Here is a tiny trained network, its code and every weight. The questions are about switching its units off for an input and a class, where a switched-off unit gives its printed mean instead of its output.

import numpy as np


def w(rows, s, z=0):
    codes = np.array(rows[::2]) - 128.0
    scale = np.full(codes.shape[1], s)
    scale[-1] = z or s
    return codes * scale


def norm(h):
    return h / np.sqrt((h * h).mean(-1, keepdims=True) + 1e-5)


def f(y):
    return y / 2 * (1 + np.tanh(0.7978845608 * (y + 0.044715 * y**3)))


def log_softmax(a):
    a = a - a.max(-1, keepdims=True)
    return a - np.log(np.exp(a).sum(-1, keepdims=True))


def net(x, mask):
    res = np.array(x, float).reshape(1, 3) / 4 @ E
    u = 0
    for l in range(2):
        y = f(norm(res) @ A[l][:, :-1].T + A[l][:, -1])
        res = res + np.where(mask[u : u + 4], y, B[l][:, -1]) @ B[l][:, :-1]
        u += 4
    return log_softmax(norm(res)[-1] @ U[:, :-1].T + U[:, -1])


A, B = {}, {}
E = w([
[67,3,86,101,96,221,170,86,98,152,183,198],'x0',
[136,64,62,215,181,43,215,131,157,35,171,193],'x1',
[224,119,181,37,168,150,191,158,226,238,185,94],'x2',
],0.0043)
A[0] = w([
[214,146,149,100,183,56,161,164,253,104,158,129,2],'0.n1',
[128,76,122,167,152,70,137,160,140,26,146,138,120],'0.n2',
[143,122,165,109,45,158,87,129,97,151,93,118,120],'0.n3',
[245,89,142,93,144,168,154,98,176,150,207,168,76],'0.n4',
],0.0052,0.0066)
B[0] = w([
[37,100,124,74,3,195,40,218,143,147,164,223,215],'0.n1',
[140,219,35,144,68,136,174,60,146,97,98,44,253],'0.n2',
[105,108,68,96,114,117,180,194,2,156,95,131,210],'0.n3',
[116,131,174,252,230,99,111,51,165,154,100,194,236],'0.n4',
],0.0059,0.0034)
A[1] = w([
[112,112,203,120,137,189,165,105,191,203,142,123,88],'1.n1',
[130,52,180,118,182,160,125,144,161,163,163,153,113],'1.n2',
[139,178,175,36,77,177,50,144,153,152,162,42,7],'1.n3',
[255,130,155,142,206,60,192,129,111,108,79,49,121],'1.n4',
],0.0065,0.002)
B[1] = w([
[154,155,130,171,181,102,91,128,97,74,129,161,245],'1.n1',
[117,156,158,105,152,98,59,123,92,161,131,130,229],'1.n2',
[140,109,123,132,170,128,170,102,154,135,187,102,251],'1.n3',
[173,133,112,147,179,59,157,8,186,130,201,114,174],'1.n4',
],0.013,0.0036)
U = w([
[162,148,121,162,179,99,188,87,165,124,165,91,230],'0',
[147,146,202,140,190,105,40,113,113,160,118,168,92],'1',
[104,94,169,6,103,208,138,159,86,230,106,103,1],'2',
[102,122,97,152,55,139,146,129,128,84,66,134,69],'3',
[114,132,152,96,96,142,108,219,143,149,132,169,231],'4',
],0.016,0.0017)

Each question gives the input, the list of numbers given to net, and the class t.
The units are the neurons (one row each of A and B). Each row of codes is followed by its name. A weight is (code - 128) times the scale printed after its matrix; where a second scale follows, it is the last column's (A, B and U).
mask holds one flag per neuron, layer by layer. A switched-off neuron (its flag False) gives its mean, the last column of its row in B, instead of its output. The means were averaged over made-up inputs and are rounded, as every weight is.
A unit's drop is (log p(t) with every unit on - log p(t) with that unit switched off) / (log p(t) with every unit on - log p(t) with every unit switched off).
The circuit of an input: a set's keep is (log p(t) with only the set's units on - log p(t) with every unit switched off) / (log p(t) with every unit on - log p(t) with every unit switched off). Starting from all 8 units, units are removed one at a time, each time the one whose removal leaves the highest keep (on an exact tie, the one counted first), for as long as the keep stays at least 0.8.
circuit, biggest first: the units of the circuit, biggest drop first
k most important neurons: the k neurons with the biggest drops, biggest first
k most important neurons of layer l: the k neurons of layer l with the biggest drops, biggest first
drop of u: that unit's drop, to one decimal
input [-4,-6,7], class 0: circuit, biggest first -> 1.n3
input [-8,-8,-5], class 0: circuit, biggest first -> 1.n3, 1.n2
input [-1,7,1], class 3: circuit, biggest first -> 0.n1, 1.n3, 1.n4
input [-8,4,6], class 4: 2 most important neurons -> 0.n1, 1.n4
input [7,3,-2], class 3: circuit, biggest first -> 1.n3, 1.n4
input [1,-5,4], class 1: 4 most important neurons -> 0.n2, 1.n1, 0.n4, 1.n2
input [-3,0,-5], class 3: 4 most important neurons -> 1.n3, 0.n4, 1.n1, 1.n2
input [3,5,-3], class 3: 3 most important neurons -> 1.n3, 0.n4, 1.n4
input [-7,8,2], class 3: 2 most important neurons -> 0.n1, 0.n2
input [-2,-4,-1], class 2: 3 most important neurons -> 0.n3, 1.n1, 0.n2
input [-1,7,5], class 4: 2 most important neurons of layer 0 -> 0.n1, 0.n2
input [-8,7,1], class 3: 2 most important neurons of layer 0 -> 0.n1, 0.n2
input [0,0,-1], class 3: 2 most important neurons -> 1.n3, 0.n4
input [-1,-3,0], class 2: most important neuron -> 0.n3
input [-4,7,0], class 3: 2 most important neurons -> 0.n1, 1.n3
input [-4,7,6], class 4: 2 most important neurons of layer 0 -> 0.n1, 0.n2
input [2,-4,1], class 2: drop of 0.n3 -> 3.9
input [5,-4,6], class 1: drop of 1.n2 -> 0.0
input [-8,7,6], class 4: drop of 0.n1 -> 1.4
input [7,-8,8], class 1: circuit, biggest first -> 1.n1
